Here is a tiny trained network, its code and every weight. The questions are about switching its units off for an input and a target symbol, where a switched-off unit gives its printed mean instead of its output.

import numpy as np


def w(rows, s, z=0):
    codes = np.array(rows[::2]) - 128.0
    scale = np.full(codes.shape[1], s)
    scale[-1] = z or s
    return codes * scale


def norm(h):
    return h / np.sqrt((h * h).mean(-1, keepdims=True) + 1e-5)


def f(y):
    return np.maximum(y, 0)


def softmax(a):
    e = np.exp(a - a.max(-1, keepdims=True))
    return e / e.sum(-1, keepdims=True)


def log_softmax(a):
    a = a - a.max(-1, keepdims=True)
    return a - np.log(np.exp(a).sum(-1, keepdims=True))


def net(x, mask):
    ids = ['αγζηξπ'.index(c) for c in x.split()]
    T = len(ids)
    res = E[ids] + P[:T]
    r = norm(res)
    for j in range(2):
        rows = slice(3 * j, 3 * j + 3)
        q, k, v = (r @ M[0][rows].T for M in (Q, K, V))
        z = softmax(np.where(np.tri(T) > 0, q @ k.T / 3**0.5, -1e9)) @ v
        o = O[0][rows]
        res = res + np.where(mask[j], z, o[:, -1]) @ o[:, :-1]
    y = f(norm(res) @ A[0][:, :-1].T + A[0][:, -1])
    res = res + np.where(mask[2:18], y, B[0][:, -1]) @ B[0][:, :-1]
    return log_softmax(norm(res)[-1] @ U[:, :-1].T + U[:, -1])


Q, K, V, O, A, B = {}, {}, {}, {}, {}, {}
E = w([
[164,182,173,214],'α',
[71,182,155,160],'γ',
[250,160,170,95],'ζ',
[169,175,97,163],'η',
[141,5,139,45],'ξ',
[67,46,67,191],'π',
],0.0021)
P = w([
[151,108,127,219],'0',
[151,130,215,178],'1',
[104,194,123,102],'2',
[185,103,95,149],'3',
[121,124,207,148],'4',
[111,220,61,65],'5',
[181,148,75,85],'6',
[109,112,218,155],'7',
[85,251,48,49],'8',
],0.0024)
Q[0] = w([
[137,111,39,153],'h1',
[135,83,9,113],'h1',
[126,188,114,132],'h1',
[108,126,97,119],'h2',
[100,121,80,126],'h2',
[132,125,145,130],'h2',
],0.011)
K[0] = w([
[81,129,227,221],'h1',
[120,114,253,180],'h1',
[110,217,126,131],'h1',
[129,79,79,117],'h2',
[141,84,81,118],'h2',
[123,136,149,136],'h2',
],0.0071)
V[0] = w([
[43,127,227,180],'h1',
[159,187,34,205],'h1',
[211,165,218,105],'h1',
[197,133,194,110],'h2',
[128,127,129,128],'h2',
[71,255,69,31],'h2',
],0.0024)
O[0] = w([
[98,68,243,137,213],'h1',
[77,74,91,52,251],'h1',
[80,57,86,225,208],'h1',
[137,145,145,47,179],'h2',
[127,128,127,127,128],'h2',
[212,121,251,205,40],'h2',
],0.0025,0.0013)
A[0] = w([
[103,16,126,149,171],'n1',
[77,128,206,182,124],'n2',
[160,153,114,41,123],'n3',
[207,118,65,113,176],'n4',
[92,106,107,33,6],'n5',
[128,136,130,127,103],'n6',
[139,57,181,106,44],'n7',
[81,111,143,106,159],'n8',
[133,68,61,86,178],'n9',
[160,177,134,182,79],'n10',
[83,148,120,132,103],'n11',
[171,175,190,36,96],'n12',
[181,79,176,191,127],'n13',
[235,38,127,140,132],'n14',
[171,75,15,89,108],'n15',
[134,4,160,156,39],'n16',
],0.0037,0.0026)
B[0] = w([
[146,177,176,115,211],'n1',
[162,97,75,102,253],'n2',
[146,124,163,76,187],'n3',
[175,90,80,123,194],'n4',
[121,119,254,100,136],'n5',
[136,134,127,129,128],'n6',
[167,143,62,201,139],'n7',
[178,121,114,134,196],'n8',
[122,142,140,177,181],'n9',
[159,141,133,87,160],'n10',
[170,122,128,125,173],'n11',
[23,121,77,149,186],'n12',
[63,108,94,90,192],'n13',
[163,157,102,217,182],'n14',
[96,119,99,215,171],'n15',
[99,227,96,63,152],'n16',
],0.0042,0.0021)
U = w([
[174,70,47,25,102],'α',
[48,176,144,85,115],'γ',
[136,123,116,104,2],'ζ',
[236,220,165,153,136],'η',
[130,66,242,105,231],'ξ',
[108,74,76,255,162],'π',
],0.0065,0.003)

Each question gives the input, a string of symbols that net reads in full, and the target symbol t.
The units are the heads (3 rows each of Q, K, V and O) and the neurons (one row each of A and B). Each row of codes is followed by its name. A weight is (code - 128) times the scale printed after its matrix; where a second scale follows, it is the last column's (O, A, B and U).
mask holds one flag per unit, heads first, then neurons. A switched-off unit (its flag False) gives its mean, the last column of its rows in O or B, instead of its output. The means were averaged over made-up inputs and are rounded, as every weight is.
A unit's drop is (log p(t) with every unit on - log p(t) with that unit switched off) / (log p(t) with every unit on - log p(t) with every unit switched off).
The circuit of an input: a set's keep is (log p(t) with only the set's units on - log p(t) with every unit switched off) / (log p(t) with every unit on - log p(t) with every unit switched off). Starting from the 12 units with the biggest drops (on a tie, the unit counted first), units are removed one at a time, each time the one whose removal leaves the highest keep (on an exact tie, the one counted first), for as long as the keep stays at least 0.8.
units of the circuit, in order: the units of the circuit, biggest drop first
k most important neurons: the k neurons with the biggest drops, biggest first
drop when u is switched off: that unit's drop, to one decimal
input π ζ α ξ γ, target η: units of the circuit, in order => h1, n12
input α γ γ γ γ η α γ, target α: units of the circuit, in order => n2, h1, n8, n12
input η ζ ξ π ζ, target γ: units of the circuit, in order => n12, h2
input α α π γ η, target γ: units of the circuit, in order => h1, n12
input ζ γ η π ζ, target γ: units of the circuit, in order => n12, h1
input γ ζ γ ξ, target π: units of the circuit, in order => n15, n14
input γ α ξ γ, target η: units of the circuit, in order => n1, h1, n12
input π γ γ γ, target α: 3 most important neurons => n2, n13, n12
input α α γ ζ γ η π ζ, target α: 4 most important neurons => n12, n4, n1, n3
input γ γ ζ α π γ η α, target α: 3 most important neurons => n2, n13, n10
input α γ ξ ξ γ α ξ, target π: 3 most important neurons => n15, n14, n9
input γ ζ ζ γ ζ, target π: 2 most important neurons => n14, n12
input η γ γ α ξ γ γ π, target γ: most important neuron => n16
input γ α α α α γ π η, target γ: 2 most important neurons => n12, n2
input η α π ζ, target π: 2 most important neurons => n15, n14
input α γ γ γ α γ η, target π: 2 most important neurons => n15, n14
input ζ α γ η ζ, target α: most important neuron => n3
input γ γ α γ γ α ζ γ, target π: drop when n12 is switched off => 0.1
input γ γ α ξ γ α γ ξ, target η: drop when n7 is switched off => 0.2
input ζ α ξ α γ γ η, target π: drop when n14 is switched off => 0.1
